Here is a tiny trained network, its code and every weight. The questions are about switching its units off for an input and a target symbol, where a switched-off unit gives its printed mean instead of its output.

import numpy as np


def w(rows, s, z=0):
    codes = np.array(rows[::2]) - 128.0
    scale = np.full(codes.shape[1], s)
    scale[-1] = z or s
    return codes * scale


def f(y):
    return y / 2 * (1 + np.tanh(0.7978845608 * (y + 0.044715 * y**3)))


def softmax(a):
    e = np.exp(a - a.max(-1, keepdims=True))
    return e / e.sum(-1, keepdims=True)


def log_softmax(a):
    a = a - a.max(-1, keepdims=True)
    return a - np.log(np.exp(a).sum(-1, keepdims=True))


def net(x, mask):
    ids = ['ΘΣΨΩημπ'.index(c) for c in x.split()]
    T = len(ids)
    res = E[ids] + P[:T]
    u = 0
    for l in range(2):
        r = res
        for j in range(3):
            rows = slice(2 * j, 2 * j + 2)
            q, k, v = (r @ M[l][rows].T for M in (Q, K, V))
            z = softmax(np.where(np.tri(T) > 0, q @ k.T / 2**0.5, -1e9)) @ v
            o = O[l][rows]
            res = res + np.where(mask[u + j], z, o[:, -1]) @ o[:, :-1]
        u += 3
        y = f(res @ A[l][:, :-1].T + A[l][:, -1])
        res = res + np.where(mask[u : u + 8], y, B[l][:, -1]) @ B[l][:, :-1]
        u += 8
    return log_softmax(res[-1] @ U[:, :-1].T + U[:, -1])


Q, K, V, O, A, B = {}, {}, {}, {}, {}, {}
E = w([
[107,193,81],'Θ',
[192,235,46],'Σ',
[136,176,63],'Ψ',
[225,39,194],'Ω',
[175,1,248],'η',
[170,75,33],'μ',
[246,71,115],'π',
],0.007)
P = w([
[109,178,139],'0',
[47,68,69],'1',
[116,189,122],'2',
[73,155,207],'3',
[69,38,55],'4',
[101,184,134],'5',
[97,181,205],'6',
[153,16,250],'7',
[90,179,139],'8',
[62,168,221],'9',
],0.012)
Q[0] = w([
[48,132,112],'0.h1',
[37,56,156],'0.h1',
[221,123,93],'0.h2',
[6,97,29],'0.h2',
[213,55,123],'0.h3',
[6,230,94],'0.h3',
],0.011)
K[0] = w([
[160,98,201],'0.h1',
[95,128,166],'0.h1',
[166,175,148],'0.h2',
[73,248,216],'0.h2',
[163,87,27],'0.h3',
[45,182,192],'0.h3',
],0.011)
V[0] = w([
[172,62,98],'0.h1',
[93,134,106],'0.h1',
[55,169,102],'0.h2',
[101,119,71],'0.h2',
[247,100,127],'0.h3',
[112,58,149],'0.h3',
],0.012)
O[0] = w([
[39,108,102,173],'0.h1',
[91,84,116,140],'0.h1',
[110,181,150,117],'0.h2',
[203,154,85,254],'0.h2',
[23,2,169,109],'0.h3',
[110,98,196,191],'0.h3',
],0.0082,0.0017)
A[0] = w([
[50,109,37,99],'0.n1',
[139,82,137,2],'0.n2',
[61,88,46,51],'0.n3',
[142,214,229,50],'0.n4',
[112,31,94,26],'0.n5',
[152,54,131,46],'0.n6',
[158,183,86,154],'0.n7',
[245,23,171,142],'0.n8',
],0.012,0.0075)
B[0] = w([
[167,135,254,160],'0.n1',
[175,236,107,119],'0.n2',
[86,176,205,148],'0.n3',
[87,93,202,158],'0.n4',
[87,226,189,158],'0.n5',
[171,196,112,149],'0.n6',
[102,126,236,189],'0.n7',
[21,158,138,255],'0.n8',
],0.0098,0.0072)
Q[1] = w([
[102,121,249],'1.h1',
[176,70,170],'1.h1',
[161,97,135],'1.h2',
[102,205,155],'1.h2',
[144,126,141],'1.h3',
[85,110,94],'1.h3',
],0.016)
K[1] = w([
[145,22,22],'1.h1',
[152,53,254],'1.h1',
[102,121,102],'1.h2',
[193,11,186],'1.h2',
[184,90,161],'1.h3',
[108,95,176],'1.h3',
],0.0099)
V[1] = w([
[66,179,81],'1.h1',
[116,187,120],'1.h1',
[131,98,182],'1.h2',
[137,75,172],'1.h2',
[16,254,84],'1.h3',
[66,62,119],'1.h3',
],0.0086)
O[1] = w([
[238,181,206,134],'1.h1',
[85,107,248,124],'1.h1',
[131,103,19,207],'1.h2',
[2,159,48,177],'1.h2',
[249,144,146,254],'1.h3',
[140,207,206,147],'1.h3',
],0.0067,0.0068)
A[1] = w([
[165,110,35,75],'1.n1',
[158,17,72,249],'1.n2',
[91,79,125,243],'1.n3',
[214,103,110,38],'1.n4',
[97,70,163,2],'1.n5',
[51,154,176,219],'1.n6',
[196,190,59,177],'1.n7',
[182,2,104,204],'1.n8',
],0.0094,0.0065)
B[1] = w([
[139,169,240,122],'1.n1',
[104,255,63,150],'1.n2',
[116,97,29,174],'1.n3',
[63,188,162,121],'1.n4',
[88,83,207,118],'1.n5',
[187,67,124,254],'1.n6',
[59,183,69,136],'1.n7',
[60,214,75,142],'1.n8',
],0.0092,0.012)
U = w([
[137,165,248,71],'Θ',
[203,191,202,71],'Σ',
[161,165,207,74],'Ψ',
[115,90,148,116],'Ω',
[30,36,194,3],'η',
[83,255,117,188],'μ',
[162,139,98,205],'π',
],0.0097,0.0065)

Each question gives the input, a string of symbols that net reads in full, and the target symbol t.
The units are the heads (2 rows each of Q, K, V and O) and the neurons (one row each of A and B). Each row of codes is followed by its name. A weight is (code - 128) times the scale printed after its matrix; where a second scale follows, it is the last column's (O, A, B and U).
mask holds one flag per unit, layer by layer, with each layer's heads first. A switched-off unit (its flag False) gives its mean, the last column of its rows in O or B, instead of its output. The means were averaged over made-up inputs and are rounded, as every weight is.
A unit's drop is (log p(t) with every unit on - log p(t) with that unit switched off) / (log p(t) with every unit on - log p(t) with every unit switched off).
The circuit of an input: a set's keep is (log p(t) with only the set's units on - log p(t) with every unit switched off) / (log p(t) with every unit on - log p(t) with every unit switched off). Starting from the 12 units with the biggest drops (on a tie, the unit counted first), units are removed one at a time, each time the one whose removal leaves the highest keep (on an exact tie, the one counted first), for as long as the keep stays at least 0.8.
circuit, biggest first: the units of the circuit, biggest drop first
most important unit: the unit with the biggest drop
top k neurons: the k neurons with the biggest drops, biggest first
top k neurons in layer l: the k neurons of layer l with the biggest drops, biggest first
heads that matter: for each layer, one digit per head in row order, 1 if its drop is at least 0.15 and else 0, layers parted by /
input Σ μ η π Ψ, target η: circuit, biggest first : (0.n1; 0.h2; 1.n2)
input π μ Ω, target μ: most important unit : 0.h1
input Σ π η μ, target μ: top 2 neurons : (0.n8; 1.n2)
input Σ Θ Ψ Θ π η, target μ: top 2 neurons : (0.n7; 0.n5)
input μ μ π Θ Σ μ Θ, target Θ: circuit, biggest first : (0.n7; 0.n4; 0.h3)
input Θ Θ μ π μ Θ μ Σ, target η: circuit, biggest first : (0.n8; 1.n2)
input μ Ω π Ψ π Ψ μ μ, target Θ: top 3 neurons : (0.n5; 0.n8; 1.n3)
input π μ μ η μ, target Θ: circuit, biggest first : (0.n1; 0.n3)
input Σ π Σ π μ μ π Σ Σ Θ, target Θ: circuit, biggest first : (0.h3; 0.n4; 0.n7)
input π Ω Σ π π Θ μ Ψ μ Σ, target Σ: heads that matter : 001 / 000
input Ω π μ Ψ π, target Θ: top 2 neurons in layer 0 : (0.n5; 0.n3)
input π μ η, target μ: top 3 neurons in layer 0 : (0.n3; 0.n1; 0.n5)
input π Ω Ω, target μ: top 3 neurons : (0.n5; 0.n3; 0.n7)
input Θ η μ η, target η: most important unit : 0.n8
input π π μ μ, target μ: top 3 neurons : (0.n8; 0.n5; 1.n2)
input Ω π Σ η π, target Θ: top 2 neurons : (0.n5; 0.n1)
input μ π π μ π Σ η η π η, target η: top 4 neurons in layer 0 : (0.n4; 0.n6; 0.n2; 0.n8)
input μ μ μ μ π, target η: heads that matter : 011 / 001
input Σ μ Ω Θ π, target η: top 4 neurons : (0.n8; 0.n1; 0.n5; 1.n2)
input Ψ π μ Ψ μ Ω Σ, target Σ: top 3 neurons in layer 0 : (0.n7; 0.n4; 0.n5)
input π π μ π Θ μ η π μ π, target π: top 3 neurons : (0.n1; 0.n5; 0.n7)
